Here is a tiny trained network, its code and every weight. The questions are about switching its units off for an input and a class, where a switched-off unit gives its printed mean instead of its output.

import numpy as np


def w(rows, s, z=0):
    codes = np.array(rows[::2]) - 128.0
    scale = np.full(codes.shape[1], s)
    scale[-1] = z or s
    return codes * scale


def f(y):
    return np.maximum(y, 0)


def log_softmax(a):
    a = a - a.max(-1, keepdims=True)
    return a - np.log(np.exp(a).sum(-1, keepdims=True))


def net(x, mask):
    res = np.array(x, float).reshape(1, 5) / 4 @ E
    y = f(res @ A[0][:, :-1].T + A[0][:, -1])
    res = res + np.where(mask, y, B[0][:, -1]) @ B[0][:, :-1]
    return log_softmax(res[-1] @ U[:, :-1].T + U[:, -1])


A, B = {}, {}
E = w([
[115,116,188,199,65,80,99],'x0',
[140,161,245,118,164,180,113],'x1',
[12,91,134,139,174,125,113],'x2',
[172,169,96,180,200,118,37],'x3',
[138,123,112,215,129,202,178],'x4',
],0.013)
A[0] = w([
[109,78,9,123,64,45,160,11],'neuron 1',
[130,87,154,178,86,62,120,47],'neuron 2',
[73,123,152,132,169,148,119,101],'neuron 3',
[75,54,122,138,153,118,119,84],'neuron 4',
[187,171,160,112,100,171,124,70],'neuron 5',
[208,128,78,126,68,95,139,104],'neuron 6',
[135,106,125,81,129,55,113,3],'neuron 7',
[145,139,112,72,186,169,135,70],'neuron 8',
[73,123,104,147,154,103,137,48],'neuron 9',
[130,170,206,66,159,77,115,81],'neuron 10',
[77,96,170,124,163,172,94,81],'neuron 11',
[154,183,65,180,157,93,63,32],'neuron 12',
[114,157,52,65,161,182,153,100],'neuron 13',
[103,82,138,71,64,118,171,54],'neuron 14',
[36,83,85,157,164,108,127,80],'neuron 15',
[99,79,151,109,48,167,216,54],'neuron 16',
[124,172,184,42,109,107,67,105],'neuron 17',
[141,145,120,57,179,154,149,110],'neuron 18',
[142,128,170,222,146,228,179,69],'neuron 19',
[213,141,138,110,77,120,149,59],'neuron 20',
[113,126,181,211,40,60,78,67],'neuron 21',
[122,184,187,167,94,107,120,92],'neuron 22',
[209,148,84,128,91,100,154,87],'neuron 23',
[113,141,135,68,125,77,108,9],'neuron 24',
[132,104,108,85,110,56,91,83],'neuron 25',
[118,134,205,82,107,191,148,48],'neuron 26',
[152,175,118,194,207,117,43,79],'neuron 27',
[123,115,60,212,91,183,169,47],'neuron 28',
],0.014,0.0056)
B[0] = w([
[169,64,202,241,111,238,14,254],'neuron 1',
[128,143,80,196,136,99,178,194],'neuron 2',
[87,153,181,114,150,103,112,184],'neuron 3',
[105,201,186,90,163,113,157,184],'neuron 4',
[56,211,208,142,207,144,99,197],'neuron 5',
[50,198,197,107,190,174,129,225],'neuron 6',
[102,149,51,94,60,124,74,183],'neuron 7',
[123,114,123,213,125,94,201,190],'neuron 8',
[109,171,173,109,171,131,117,164],'neuron 9',
[141,135,75,148,86,183,41,222],'neuron 10',
[105,195,169,130,176,173,125,192],'neuron 11',
[187,73,156,49,119,125,151,219],'neuron 12',
[136,131,78,238,140,55,205,214],'neuron 13',
[212,94,124,40,180,93,159,216],'neuron 14',
[76,214,188,97,146,115,119,208],'neuron 15',
[227,83,141,40,147,71,159,239],'neuron 16',
[107,149,58,94,70,159,76,236],'neuron 17',
[116,130,98,227,97,118,204,198],'neuron 18',
[93,162,8,67,8,147,18,244],'neuron 19',
[44,156,192,77,171,84,144,210],'neuron 20',
[113,132,65,204,188,106,254,250],'neuron 21',
[132,113,108,228,163,111,168,192],'neuron 22',
[60,174,179,104,141,94,121,214],'neuron 23',
[133,172,54,63,101,90,124,181],'neuron 24',
[107,130,61,118,67,156,104,206],'neuron 25',
[196,54,181,177,130,189,79,208],'neuron 26',
[211,20,174,45,135,109,167,249],'neuron 27',
[81,134,28,77,76,137,50,214],'neuron 28',
],0.0087,0.015)
U = w([
[96,166,9,61,113,136,84,94],'0',
[67,223,209,77,186,127,142,98],'1',
[197,55,137,31,165,113,172,101],'2',
[120,140,59,201,165,117,220,103],'3',
[148,117,153,170,152,190,59,246],'4',
],0.012,0.013)

Each question gives the input, the list of numbers given to net, and the class t.
The units are the neurons (one row each of A and B). Each row of codes is followed by its name. A weight is (code - 128) times the scale printed after its matrix; where a second scale follows, it is the last column's (A, B and U).
mask holds one flag per neuron, in row order. A switched-off neuron (its flag False) gives its mean, the last column of its row in B, instead of its output. The means were averaged over made-up inputs and are rounded, as every weight is.
A unit's drop is (log p(t) with every unit on - log p(t) with that unit switched off) / (log p(t) with every unit on - log p(t) with every unit switched off).
The circuit of an input: a set's keep is (log p(t) with only the set's units on - log p(t) with every unit switched off) / (log p(t) with every unit on - log p(t) with every unit switched off). Starting from the 12 units with the biggest drops (on a tie, the unit counted first), units are removed one at a time, each time the one whose removal leaves the highest keep (on an exact tie, the one counted first), for as long as the keep stays at least 0.8.
circuit, biggest first: the units of the circuit, biggest drop first
most important unit: the unit with the biggest drop
k most important neurons: the k neurons with the biggest drops, biggest first
drop of u: that unit's drop, to one decimal
input [3,5,1,6,-4], class 2: circuit, biggest first	neuron 27
input [0,-6,-6,-2,5], class 1: 2 most important neurons	neuron 6; neuron 23
input [-4,-8,2,-6,3], class 4: 2 most important neurons	neuron 1; neuron 27
input [6,8,-4,8,-4], class 2: 3 most important neurons	neuron 27; neuron 1; neuron 12
input [8,4,-6,7,6], class 3: 2 most important neurons	neuron 21; neuron 22
input [8,0,0,7,6], class 3: 4 most important neurons	neuron 21; neuron 22; neuron 16; neuron 2
input [-3,-5,-6,0,0], class 1: 2 most important neurons	neuron 6; neuron 23
input [0,5,6,-1,6], class 0: 3 most important neurons	neuron 19; neuron 1; neuron 6
input [-1,-7,-7,7,0], class 1: 3 most important neurons	neuron 6; neuron 23; neuron 16
input [-5,-2,-5,-8,7], class 2: 4 most important neurons	neuron 16; neuron 14; neuron 17; neuron 10
input [7,-8,1,-5,-4], class 4: 2 most important neurons	neuron 1; neuron 13
input [8,1,-1,-2,6], class 3: drop of neuron 21	2.4
input [4,3,-1,1,3], class 3: drop of neuron 22	0.1
input [-4,7,1,-4,-5], class 4: drop of neuron 17	0.0
input [7,6,5,-6,5], class 3: most important unit	neuron 21
